Every row comes from one small tree of marks. The marks that hang from a mark follow it in brackets, in the order of their numbers. Every link used is in the known rows. Which tree was each row made from?
Each row is shifted at random along 6 fixed directions that mean nothing.
Known rows:
J_202(J_20(J_385) J_540): [-174  -68  123  -46  -28   11   59 -290  -74   54  -82 -266 -157 -208
  -62  125  263  251 -171  -55   -7   77   58  -66    7  116 -165  -72
  -34 -120  -44  119   18 -460  145 -101 -114  -76  -66  210   40  -49
  -63  -70   43  -14  143   29   72 -186  214  -59  130  -40 -134  -70
  160  287  150  198  -34]
J_698(J_203(J_202(J_20(J_385(J_950))) J_691) J_581): [ 192  -70  224  159    1   33 -313  -24   72   52  279   30   20 -263
  -25   46   34  252  -56  -51  -35   41  -44  -91  191  -76   74 -126
   97  251   43 -116  -42   35  120 -173  106  -52  -66   82  116  -20
 -208  109   86 -181 -107  103   40   36 -142  132 -109  -32   12  -57
  244 -188   48  -39    4]
J_698(J_581(J_94(J_114))): [ 466 -108  -88  -29 -252    0 -163 -190 -155 -356   78 -418 -141 -139
 -209 -155  -61  -70 -162 -140 -229  141   44  -79  157  -40   16 -158
  156   91  197   79   -8  -61   90  142  -23 -203 -228   79  136 -150
   24 -406   80  115 -267   15    9 -287 -380  401   32 -319   17  191
  124  178  540 -196 -142]
J_202(J_698(J_581(J_94))): [ -43 -115    8  -49   16 -173  130  -85    7   33  -38 -258 -157 -106
 -126   86  209  -52  -16  -27  -54  154  -37   16  -54  -70 -192    2
  111   98   52   14    3 -222   47  -39   19   -4  109  140   51   39
  109 -138   13  -65   96  177  -26 -120  114  -16  -11  -58  -94  -64
  -37   79   81   78   -7]
J_581(J_691(J_94 J_202)): [-144 -285  210  155  297 -519   -9 -196   52  -53  229 -197 -189  -33
 -231   52  398    9 -152 -206   24  -16 -103  114    3  128 -268 -192
  203  308  167 -317  130 -285  142 -101  -60 -237   82  -97  -25 -109
  139 -172  -76 -207  227  -57   61 -165 -143  371 -261 -277  -15 -111
  -36   61  187 -266 -109]
J_94(J_114 J_540(J_581)): [ -15   76  185  120   68  100  114  156  150   80   -7  104  102    4
   42  -45 -233  -85  298  105   13 -122 -183 -113 -146 -151  -17  -56
 -114  -29  -36  -35 -115  152 -230   60  -15   73  263  -21  -28  289
  -27   77   -5  -63  -63   95  -38  121   84 -199  -41  157  318  -97
 -250 -322 -252    6   75]
J_581(J_691(J_94 J_202(J_540 J_698))): [ -69 -297  -84 -115  127 -408  -78  -21   40   87  197  138  136   35
  -86 -124  187   16  -60 -187  -14 -115 -177  156   10  120  170 -130
  217  539  162 -435   22   74  -36  -43  128  -72   30 -134   -5 -240
  108  -66 -276  -24   93 -150   25 -104 -315  300 -187   39 -170  -15
   55 -252  -48 -202  -20]
J_94(J_114 J_540(J_581 J_691 J_950)): [-398  142  229  225  211   79  357  234  256  -87 -113  111  -65   75
   58 -107  -24 -141  214  150  297   38  -23  251 -108 -185 -156 -100
 -187 -268  -66 -199  299 -132 -191  -78 -230  228  175 -136 -166  157
  169  105  -41  -69   69  -60 -115  235  172 -181 -316   28  172 -201
 -328 -207 -195   15  100]
J_581(J_94 J_691(J_202(J_20))): [-343 -140   -3    4   56 -255  245  -95   -3   29  -27 -153 -145  -39
 -122  -65  149  -20 -172   62  182  113  -48  177  -35   37 -196   16
   32  -90  177   28  170 -188  112  -45  -51  -19  -79   47    3 -154
   34  -60 -208  -36  112 -128   98 -196   30   81 -115  -37 -155  -73
   55  224   70  -41  -16]
J_203(J_202 J_698(J_581(J_691(J_94)))): [ 308  -26  -18   54    0   -3   23   59   28 -322  161    0  -39  -82
  -81 -264  -76  -84  -13   -5   75  -11   35 -106   55  -24   22  -96
   53  321  101 -139   27  185  105  -12   26  -31 -228 -100  222   -3
  -64  -66   -4  -10 -220  -70 -149 -111 -173  251 -244    5   61  -19
   18   11  126 -184   34]
J_202(J_20(J_203(J_691))): [-142  137   78  144   93  161  276  295  168  -85   54  188  111  -67
   17 -341 -282   -1    9  287  483   63  -99   47 -168 -116 -136  100
 -251  -67    8 -142  225  195   26   31   29  226  -93 -129  114  147
 -102  198 -196   45 -129 -149 -112  100  307 -164  -92  441   91   -6
  -10   14 -322   52  138]
J_202(J_540(J_20 J_94(J_114) J_581 J_691 J_950) J_698): [ 599  131 -319   51 -196  335 -162   76  -99 -427  -11   77  176   64
  105    9  -89    0   49 -200  -95 -325  332  -90  182   21  519 -200
  -38  -54 -159 -144  -25  279 -272  -38 -161   70 -216  -88  -21  -15
   33  -41  145   58 -475 -217  -24 -182 -532  282   35 -273  108   89
 -120 -227   64 -115   54]
J_94(J_114(J_385(J_202(J_20(J_859) J_698) J_581))): [ 230 -106  198  283  152   61  167 -334  174 -350 -101 -474 -214 -431
 -178  169   48   91 -176  -29    6   33  302 -191   43 -283  -55 -260
 -204   -3 -187 -297 -300 -269  156 -215 -289   42 -242  367  251  138
  -69 -101  169 -202 -260   -7  -37 -281 -101   85  -82 -104  145 -130
 -198  245  297  -28   -4]
J_202(J_540(J_20(J_203(J_691(J_94(J_114)) J_698) J_385))): [ 149  171   67   76    0  187 -115   41   21  -46  119   17   25    5
   10   69 -165   69 -113   26 -117 -104 -110 -264  -61  110  -28  197
 -101  133  -96 -152  -74  135   32  -52  201   34 -143   68   83   48
  -70   36  111  -37  -70   40   20   52   35  -38   75  125   72  -32
  104   55   20  -55   54]
J_114(J_385(J_94 J_950)): [ 340  138  -88   98 -154   91  -86   29  -33 -181    3 -109  232 -155
  144 -327 -338 -120  -87  -85   36  140  164 -138    9 -144  176   69
 -204 -133  -96  130 -156  306   42  175 -122   15 -249  -65  242    2
 -148  -10  141  131 -190 -128  -51  -16  -55  247  176  121   52  299
  -39   83   -9  -83 -125]
J_698(J_203(J_202) J_540(J_20(J_385)) J_581): [ 398  -53    1 -224 -200  165 -312 -143   -6 -326  -64   85 -184  -65
  -74 -136 -326   75    1   23   54  -93  -16 -257  -45   78 -227  181
  170  586   94  -49   41  -71  231   37  258 -156   14   24  -80 -132
  -27   29   45  152 -283  -93 -159  408  -95  -99  -17 -129  152  293
  290  105  516   72  168]
J_20(J_203 J_859(J_698)): [-100  -27  -18  261  233  149  -23  323  -31  315  414  321  398    2
   40 -441  152   46  -80   -6  274  391  147  508  -13 -219  430 -132
 -172  -53    1 -159  290  429 -186  159   35  107 -137 -368  295  173
   29  -36 -190  184    1 -132 -164  -38   99  185  -85  478 -249   71
 -103 -279 -698 -140 -118]
J_859(J_698(J_203(J_202) J_540(J_20 J_691) J_581)): [  37 -114   40  -42  121   51  -44  149  122 -215  100  332 -173   20
  -88 -188  -35  -13   73   73  246  -37  -14  178  -20  -26 -153  -25
  103  480   87 -226  326   64  118 -128  245  -46  161 -209 -110   47
  106  144  -95   67 -160 -180 -187  438   -4 -203 -383  -67   90    9
    8 -167  114   74  181]
J_20(J_385(J_202(J_698(J_540 J_581)))): [ -63   71   97  133   35  351  497  -81   89 -259 -233 -201 -172 -247
  -20 -167   14   24  -22  175  352  198  175  124   51 -153 -189   19
 -196 -314 -122  -30  103 -346  128 -190 -259  198 -246  128  146  138
  -88  124   52  169   10  -76 -282   44  318 -308 -122  237 -130  -48
    1  299    9  280  103]
J_950(J_540(J_20(J_203 J_385) J_94 J_581 J_691)): [ -63  248 -242 -181 -187  200 -110  -10 -170 -105 -219  113  -54  298
  115    9  -39   -2  -99    8  142   66  194   58  -74  174  -80  260
   26 -214  -40  134  289 -152   46  189  -53  -56   -9 -105 -216 -176
  159   15   44  254   71  -34  -43  207  141  -89  249 -149 -126  259
  176  274   94  118   12]
J_581(J_94(J_114(J_385) J_540(J_20)) J_691): [  78   58   19  -90 -257  101  200 -338 -192 -541 -300 -540 -419  -66
 -159  -47 -316 -148 -289  101 -130  107  141 -258  -39   66 -391  172
  -75 -260   67  250  -14 -376  289   94 -142 -140 -339  273   27 -238
  -15 -302  113  128 -204 -128   50 -143  -23   45   98 -295  149  104
   31  744  816   17   54]
J_202(J_20(J_203(J_691 J_698)) J_540): [-509 -130  -70 -255   23  -66 -149  118 -114  269   85  229  -11  -79
  -78 -145  392  241 -203  -17   75  433  -64  443   38  178  134 -146
   75  102  123  -17  546 -142   66  -96  277   62 -181  -55   69 -320
  163  -61 -214  122  302   43   66 -119  217  -48  -80  121 -491  -76
  304  -51  -38  115 -100]
J_950(J_540(J_20(J_385(J_202)) J_691(J_94))): [-269  181   60   78  214  -34  168  113  149  348 -120  226  192  274
  249  233  -68  -21  202  154  112 -368 -175 -185 -202   94 -108  288
 -145 -152 -168   99 -173  132 -157  -30  -20   82  417 -100 -283  236
  -47  433  -52  -76  222   -2   35  304  337 -455  113  196  142  -77
 -200 -166 -525   87   94]
J_385(J_950(J_540(J_20) J_581(J_94(J_114) J_691))): [-500  -69  -46   15  202 -235   76  213   65  350  147  111  148  178
   86   69  187  -55  -43   75  -80  145 -108  212   89 -195  140  -63
  -31 -137  137  167  208   87  -84  -17   45  -15  285  -67 -263  -61
   76   47 -154  -67  242    9  131   40  -49  -28 -229  -21    0  -91
  -65 -357 -203 -111  -43]
J_950(J_540(J_20 J_581(J_94))): [  33  -36 -331 -436 -343  -85 -345 -244 -426   73 -183 -180  -84  188
   -9  261  311   79 -131 -236 -362  127  169  -59   89  303   76  -15
  270 -191   80  542  107 -262   77  169   39 -261  -30   86 -150 -284
  120 -284  128  160  191  173  166 -265  -75  107  361 -455 -269  209
  286  271  411   86 -222]
J_698(J_581(J_94(J_114 J_540(J_20)) J_691)): [-348  -10   81  -81    2 -109  138   22    7  184  -75  -89 -157   87
  -39   81  -20 -106   28  148 -125   90 -168   47  -72  -78 -192   46
   61 -116  128  175  143 -114  -64  -14  109  -30  210  134 -153   -1
   49  -73  -44  -16   66  119  114   36   39 -203 -115 -111   70 -130
 -105  -63   66   16   65]
J_114(J_385(J_94(J_540(J_20(J_859) J_691)) J_950(J_581))): [-440   33  126 -127  225 -339 -241   -5  166  436  -62  154    2  185
  205  288  167    6   54  -45 -127   40   17  -68 -186 -119 -138   39
  -15   96 -132  -11  -18  -68   37   -2   77  -28  447    4 -277  -21
  135   76  118 -190  337  164  151  307  165 -110  -30  -97   61  -41
 -159 -249 -178   24  -50]
J_385(J_94(J_114 J_540)): [  56   21   28   91  -60  140  163  -86   53 -377 -123 -261 -185 -184
 -143 -319 -256 -202  -76   82   99   76  -34   11  -98  -78 -238   22
 -164   29   28  -61   91 -141  107   71  -46  -81 -129   70   65  -14
  117 -181   27  175 -122 -147  -72   37   53   28  -26  -34  132  158
 -104  265  352 -103  -70]
J_859(J_581(J_94(J_114) J_691) J_698): [-152 -111   60  221  108 -107  271   97   90  132  274 -148  -38  -38
 -136  -89  130 -169 -144   26  -55  259  -44  337  110 -292   45  -81
  -17 -149  113   43  -21  126  -10   67  -69  -36   17   10  189  201
  -12 -208  -58  -84    0   36   50 -187  -84  139 -176   38  -40 -181
 -158    7 -199 -139  -97]
J_203(J_202(J_20(J_859(J_581))) J_698(J_540)): [-149    5 -194 -288 -142  271  -48   57  -17  180 -116  260   15  -73
   40 -237  127  149  -32   96  135  288  180  256   43  -11  187  -56
 -104   26    0  219  164   81   92   -2  186  163 -289   10  183    2
   -8  -62  -52  223   20  -87  -65  -37  149 -127   -4  288 -396   14
  253   65 -124  162  -80]
J_698(J_203(J_691) J_540(J_20(J_859) J_94(J_114) J_581)): [ 316   57  -37 -188 -137  147 -342  -69  -89 -131 -101  -26 -268  183
  -86  357 -108   56   86   48 -190 -276   35 -371  -64  200 -261  169
  186  179  -61  119 -103  -81   58   12  299 -231  140   70 -240  109
  102  -45  297  -42 -123  123   36  214  -82 -119  244 -265  255   43
  113  165  393   74   67]
J_581(J_691(J_94 J_202(J_698))): [-183   58   74  101  119 -183  406    5   15  111  -53  -95    2   24
   -8  129   87  -65   59   81  119 -104  -93  -22  -91  101 -180  111
  -75 -270  -50  -48 -145  -92    6  -72 -153  146  -43   35   91  131
  -87   97  -84 -144  175   43    2 -187  246  -67   48  220  -68 -198
 -111  219 -273   81   55]
J_581(J_94(J_114(J_385(J_202(J_698) J_950)) J_540) J_691): [-157  -18  176  109   -8  -25  302 -109   42  237 -180 -349  -41  -83
   22  401 -232 -135   83  197 -332 -136 -197 -253  -92 -121  -82  297
 -110 -314 -134  248 -606 -100  -79  -61  -85  106  136  426   37   77
 -160  173   97 -248  126  259  136  -27  206 -310  264  115  190 -207
 -262  136  -42  123   58]
J_203(J_202 J_691(J_94) J_698(J_540(J_20))): [-250  145   25 -202    6   72    1   42  -91  270 -190  125 -151  105
   74  339  218  109  142  120 -141 -153 -121 -213  -84  402 -248  195
  -29 -133 -120  418    3  -98   67 -213  273   56   43   84  -73  142
  -32  203  160  -96  333  187   98   35  447 -471  151   67 -104 -262
  114  152  -63  271   23]
J_20(J_691(J_94 J_202)): [ 305 -193  147  412  243 -238 -170 -161  -76  -82  430 -132  129  -88
 -135  -35  356  124 -138 -330  -80  -96    9   58  192  106  136 -339
  144  159   68 -395  -38   58   -7  -79 -151 -211 -143 -190  168   49
  -64 -209   22 -128   24  -87   25 -374 -378  601 -190 -117    9  -59
  -16 -141  -61 -398 -200]
J_20(J_385(J_94(J_114) J_202 J_581 J_950(J_540)) J_859): [  68 -168  -41   92  131 -112 -411  -16  226  318  179   24  300   -7
   82   22   -9  -18  -31 -106 -189   -4  -45   37   12 -310  375  -49
   47  417  -64 -193 -263  250  -98   91   92 -155  229   58  -37  -26
   66   35  101  -46   78  101    2  203 -321  193   37  -19   54  219
  -89 -488 -184 -367 -305]
J_203(J_202 J_691(J_94)): [ 208  119   56  233   -5  166  116   64  -42 -180   97  -51   64 -108
    5 -174  -40   11   18   41  111 -120   34 -153  107  132    1  -70
 -149 -196  -14   87  -77  172   24  -48 -109    6 -303 -114  201  168
 -183   45   49   -1  -94 -101   -3 -231   16  115   23  162   20 -105
   37  150  -88  -82  -31]
J_859(J_698(J_203 J_540(J_20 J_691) J_581(J_94))): [ 144   78 -283 -189 -186  129 -123  250 -180   67  100  298  134  211
  100 -162 -115  -81   52   -4  -16  115   20  195   78   -2  201  133
  150  -55   66  187  195  388  -80  104  264   -8   10 -219  -47   16
  -12   25  -27  279 -123  -41  -81  232  -99 -100   -1   56 -147  152
   99 -145 -141  116   68]
J_540(J_20(J_385) J_691 J_950): [ 612   61 -124 -264 -377   26 -547 -272 -370 -102  -12 -196   52  203
   69  388   43  218  -48 -252 -440 -262  159 -397   49  362  175   10
  258  -80 -101  349 -200 -105   52  234 -131 -156 -119   60  -13 -256
 -134 -190  266  -92 -151  187   83 -261 -193  304  483 -491   77  242
  157  232  306  -45 -141]
J_385(J_94(J_540(J_581 J_691(J_202(J_20))))): [ -77  -17 -235 -485 -307 -242 -297 -153  -41   21 -285  112 -108  176
   18   43  -83  -58   58 -104  -71 -128 -137    0 -153  219 -103   68
  257  243  103  -31   49 -131   95  159  130  -85  109   63 -187 -378
  160  -96  -85   79   86   53  146   81 -123   29  162 -297 -133  223
  191   59  281   13 -110]
J_94(J_114(J_385(J_202 J_581)) J_540): [ 275 -243  328  169   96 -127  -57 -430  165 -520  -99 -495 -385 -342
 -278  122 -119  -69  -81 -130 -183  -52    3 -276  -32 -151 -338 -204
   41  361  -22 -271 -280 -405  218  -87 -174 -232   57  312   58  -42
   51 -193  215 -192 -122   74  -18    1 -174  108 -141 -444  396   22
 -188  183  730 -154  -62]
J_203(J_202(J_540 J_698(J_581(J_94(J_114(J_385))))) J_691): [-171 -126    4 -441 -149 -234 -229   63  123  468 -120  199   27   85
   55  152 -248  -19  181  125 -399 -180 -475 -257  -77  102   44  216
  212  571  172   50 -389  188 -115   17  482   46  352  172 -147 -192
   18  149 -217 -107   51  230  205  203  -95 -322  122  172    9 -144
  188 -349   49  130  170]
J_691(J_94(J_114 J_540(J_950(J_581))) J_202(J_20)): [-216  392  107  186   47  111  327  118  177  279 -179  134  202   37
  271  233 -265 -122  315  115   23 -308 -211 -222  -74  -76  -72  181
 -372 -541 -181   78 -379  133 -210  -91 -147  374  174  120 -106  304
 -217  285   -6 -161  127   34  142   69  261 -272   87  336  137 -162
 -101  -94 -453  165  150]
J_203(J_202(J_20(J_859) J_540) J_691 J_698(J_581)): [-264   39  354  315  350  333  569   19  305 -333  -45  -90 -382 -360
 -109  -79  212  170  -42  319  519   35  269 -100    1 -170 -361 -249
 -354  -71 -160 -231  162 -305  231 -499 -123  216 -282  128  198  385
 -121  192  105 -184  -74 -148 -197 -107  370 -259 -505  291   66 -497
  -55  225  -35  206  186]

Which tree is each row?
[  -9 -170  175   92   67   23   81 -135 -126  -76  110 -111 -270 -141
 -195  233  273  130  -23  -16  -50  -94   38   33   89  201 -154  -90
   88  -24  -34   68  -87 -310  136 -151  -47 -164    3   50   56   75
  -24   40   51 -143   89   91    9  -69  206 -103   50 -121  -12 -224
   17  289  159  192   20]
J_859(J_698(J_203(J_202(J_540(J_691)))))
[ 331  167  -29  166   -7  113   75  134   12 -161    5   35   74  128
   89   56 -101  -78  234    4  102 -284   99 -221  -59    2    9  -22
  -28 -194 -122   69 -152  223 -187   87 -184  -21  135 -161  -16  314
  -47  102  155  -84 -167   40  -54  -32  -12   22  120  -43  295  -48
 -245  -99 -270    0   57]
J_540(J_94 J_581 J_691)
[  71  -20 -178 -308 -284  -97 -302 -115 -146   77  -44  -23  -86  195
  -53  150  -57  -56  -76  -99 -248   50  -62   12 -100   81  -90  190
  248   95   73  156  -25  -36   78  262  153 -123  105  109  -78 -182
   78 -251   61   60   38  191  152   50  -62   72  267 -273  -88  215
  125  151  206  -30 -106]
J_859(J_581(J_94(J_540(J_20(J_203) J_691))))
[ 238   31  -60  205   78  192  256  104  168 -359  -40  150  111  -88
   31 -419 -351 -146  102   78  435 -252   32  -85 -106  -56  -27   54
 -242  157  -25 -231  -73  282  -94  -23  -59   79  -53 -195   50  184
  -26  183 -102  126 -250 -421 -149  115  -44   23 -126  265  189  127
 -124  -70 -157  -65  106]
J_691(J_202(J_540(J_94)))
[-283  -84  197   -1  141 -100 -118  -27  -26  338    6   30  -22  -17
  -42  182  195   98   99  -22 -210    7 -182   64  -97   84  -45 -141
  -18   -4   14  133  131 -127 -155  -69  130  -60  307   54 -135   73
  108  -40  -22  -86  176  125  163  -12  156 -223   -5 -123   75 -123
 -168 -258  -77   14  -51]
J_94(J_114 J_540(J_20))
[ -59  115  154  135  104   65  113 -114 -105 -211  -50 -154 -177   21
   37  323  337  104   30 -100  -23  -48  265  -60   98   54 -137 -264
  -70 -496 -170  141  150 -396   64 -142 -384   28   -9   24 -115   63
  -33  -64  229 -177  123   83   14 -191  158   37 -101 -342  110 -166
 -132  171  112  104    4]
J_94(J_540(J_20 J_691 J_950(J_581)))
[  28 -147    4  -90  -38 -137 -137 -212   52 -162  -22  -38  -60 -130
 -109 -278   -3  106 -203  -94  206  113  -22  104  -66   60 -104  -47
   33  367  160 -246  209 -169  198   49    1  -38 -143  -24   51 -303
   80 -132 -204   90  -65 -243  -22  -33 -103  212 -107  -81 -140  231
  215  115  258 -118  -73]
J_691(J_202(J_20(J_385)))
[ 376 -200   -1  206   97   27 -268   36  -98  226  341   33  230 -117
   10  302  209   74  158 -263 -335 -138  -28    3  252  -81  444  -95
  259  171  -81  -15 -328  244 -302 -175  127  -76  186    8   24  149
  -80  121  153 -127   12  206  -29   11 -289  114   40  -47    4  -61
  -49 -474 -205  -32   43]
J_385(J_202(J_698(J_203 J_540(J_950) J_581(J_94))))
[  63   67 -163  -44 -145   93 -208  -22  -43  -26   38  -29   84  172
   13  -71 -210  -43 -178   60  -83  105 -117   47   36  -58  -12  287
   50  118   98  -86    0  -93  150  282   25  -81   27   23 -133 -287
   79 -110  -43  159   84   43  -48  210  -35  189  190   50   14  349
  285  123  193 -140 -117]
J_20(J_203 J_385(J_950(J_540(J_94(J_114)) J_581)) J_691)
[ 401   31 -375 -279 -443   97 -172 -177 -276 -408 -184 -160   72   67
  115 -111 -209  -65 -157 -184 -170   13  289 -118  269   90  327   -3
   99 -251   41  272 -201   30   86  232 -278  -34 -412  -22    7 -492
  -89 -150   20  227 -191 -141   35 -211 -385  377  247 -250 -173  322
  266  333  492  -13  -70]
J_114(J_385(J_202(J_540(J_691 J_950(J_581(J_94))))))
[-329  111  -20  266   40   27  242  114   27 -131  -57 -153   13 -195
   48 -406   62 -138 -250   -9  211  640  305  522  224 -305  149 -187
 -252 -580   33   41  411  -17  -10  -37 -306   95 -381  -55  171 -101
   65 -124   37  186   26 -167   -5 -110  -90  217 -215  -12 -246    7
 -110   68   18  -93 -145]
J_540(J_94(J_114(J_385(J_581(J_691) J_950))))
[-438  153  173  232  157  -77  380  -90   71  -73 -239 -226 -228  -87
   10   78  122  -93 -148   33  156  225  206  153   65  -76 -239  -42
 -224 -594  -49   66  197 -295   35 -175 -323   56 -121   67  -46   57
   41   56   36  -42   91  -91  122  -85  122 -151 -151 -172  -80 -205
 -181  289  114   73   44]
J_540(J_20 J_581(J_691(J_94(J_114(J_385(J_202))))))
[  11  -21   53 -183   70  -96  -75  -13   77  185  -39   44  -95  118
  -10  177   86   18   83   70   23  -22   42 -136 -261  -67 -238   59
   23  229  -76   61  -10  -60   99   69  142   20  294   32  -11  222
   43  -16   80 -131  -10  132  -65  104  266 -185   26  -19   92   18
 -107   15 -136  118  -15]
J_540(J_20(J_859(J_698(J_581))))
[ 180   62 -103  113  184 -101  184  271   85   80  277  359  476  199
  189  -94 -186  -91  216    6   72 -363 -157 -190   61  -85  362  -48
  -58   98    7 -255 -340  563 -166   61  -63  122   98 -264    7  161
 -231  218 -232  -59  -46 -104 -104  -64 -187  148 -149  449  182  -53
  -62 -397 -571 -137  156]
J_950(J_540 J_581(J_691(J_94 J_202(J_698))))
[-463  -70  401  413  437 -329  471  -48  233   19   87 -238 -251  -90
 -183   81  242  -93  -47   79  202  -11 -172  146  -57  -25 -457  -76
 -124 -153   69 -271  101 -320   44 -230 -178   -7  122   -9  -45  191
   80   26  -92 -263  246  -67   56  -67  165   -3 -330   -9  104 -350
 -239  124  -56 -114   30]
J_581(J_691(J_94(J_114) J_202))
[  68  -39    9  -47   11 -263  136   16   94   58   -2  -38   50   97
  -73   78 -210 -135  101   81  -81 -289 -322 -154 -147   89  -97  163
   45  212   80 -208 -281  104  -35   69   71   71   89   47    6  -18
  -11   20 -185 -148  -43   19   41  -57  -64   25   61  122  126  -45
  -86    7  -57 -112   65]
J_581(J_691(J_94(J_114) J_202(J_698)))
[  76 -155  192  324  495 -130   68  276  365  -75  269  323  -16   54
  -59   82   45  -82  318   -8  230 -362 -165  -23 -164 -173 -147   -3
  123  679  -84 -612  -15  217 -234 -221  201  -80  632 -258 -249  418
  241  294    3 -231  -34  -33 -206  538  -54 -163 -369   70  457 -226
 -392 -625 -337  -42  315]
J_202(J_698(J_203 J_540(J_94 J_581 J_691)))
[  22   15  119   66  -43  368  180 -267    7 -119  -76 -258 -281 -204
 -144   42  139  158 -208   95  144  224  277   54   24  -68 -234  135
 -103  -86 -136  -59 -112 -456  306  -33 -140   54 -349  258  259  108
  -76 -134  168   68   53   64 -184   -9  282  -50  149  217 -220  -24
  230  604  154  203   11]
J_20(J_203(J_202(J_698(J_540))) J_385 J_859(J_581))
[ 171  -63  137  133  202 -140 -105   20   78 -180  116    9  -17   87
  -13  166  145   62   73  -95   56 -262   78 -130 -103   50  -76 -153
   36  178  -92 -120  115  -35  -44  -54 -117  -27  213 -151 -127   84
   68   40   88 -258 -103  -60  -42   17  -37  122 -142 -310  309  -36
 -258 -172  -14 -135   25]
J_540(J_20 J_691 J_950)
[ 751 -162  -71  265   33  253  -53   71   38 -465  249   41  229 -289
  -86 -201 -242    0  109 -112   86 -142  131  -98  159 -244  378 -209
   38  308 -109 -331 -253  398  -77  -65  -48  -45 -181  -50  259  208
 -178   79  105   60 -422  -77 -290   18 -359  168 -114  115  243  145
 -140 -277  -17 -132   62]
J_385(J_202(J_698(J_203 J_540)) J_581)
[ -29   22  173  220  214  112  232  367  205  193  121  379  298   -6
  136  -61 -422  -76  310  204   98 -138 -181  -10   11 -271  296   78
  -91   17  -65 -194 -277  508 -343  -65   73  173  227 -131  -11  289
 -164  442 -173  -52 -180    0 -132  355  -37 -370 -137  484  309 -200
 -273 -524 -506  110  363]
J_94(J_114(J_385(J_202(J_698(J_203 J_540(J_581(J_691)))))))
[-166   50 -341 -191 -127   56 -103    8 -162  -86 -160  149   33  131
  105 -138  224   37 -159 -101  124  187  256  312  139   95  115  -52
   19 -155   32   78  446 -169   35   43 -104   31 -130 -135 -180 -306
  180 -126  -63  229   75 -202   27  -62  -59  165  -28 -160 -300  197
  193   71  137   14  -89]
J_202(J_540(J_20(J_691) J_94 J_950(J_581)))
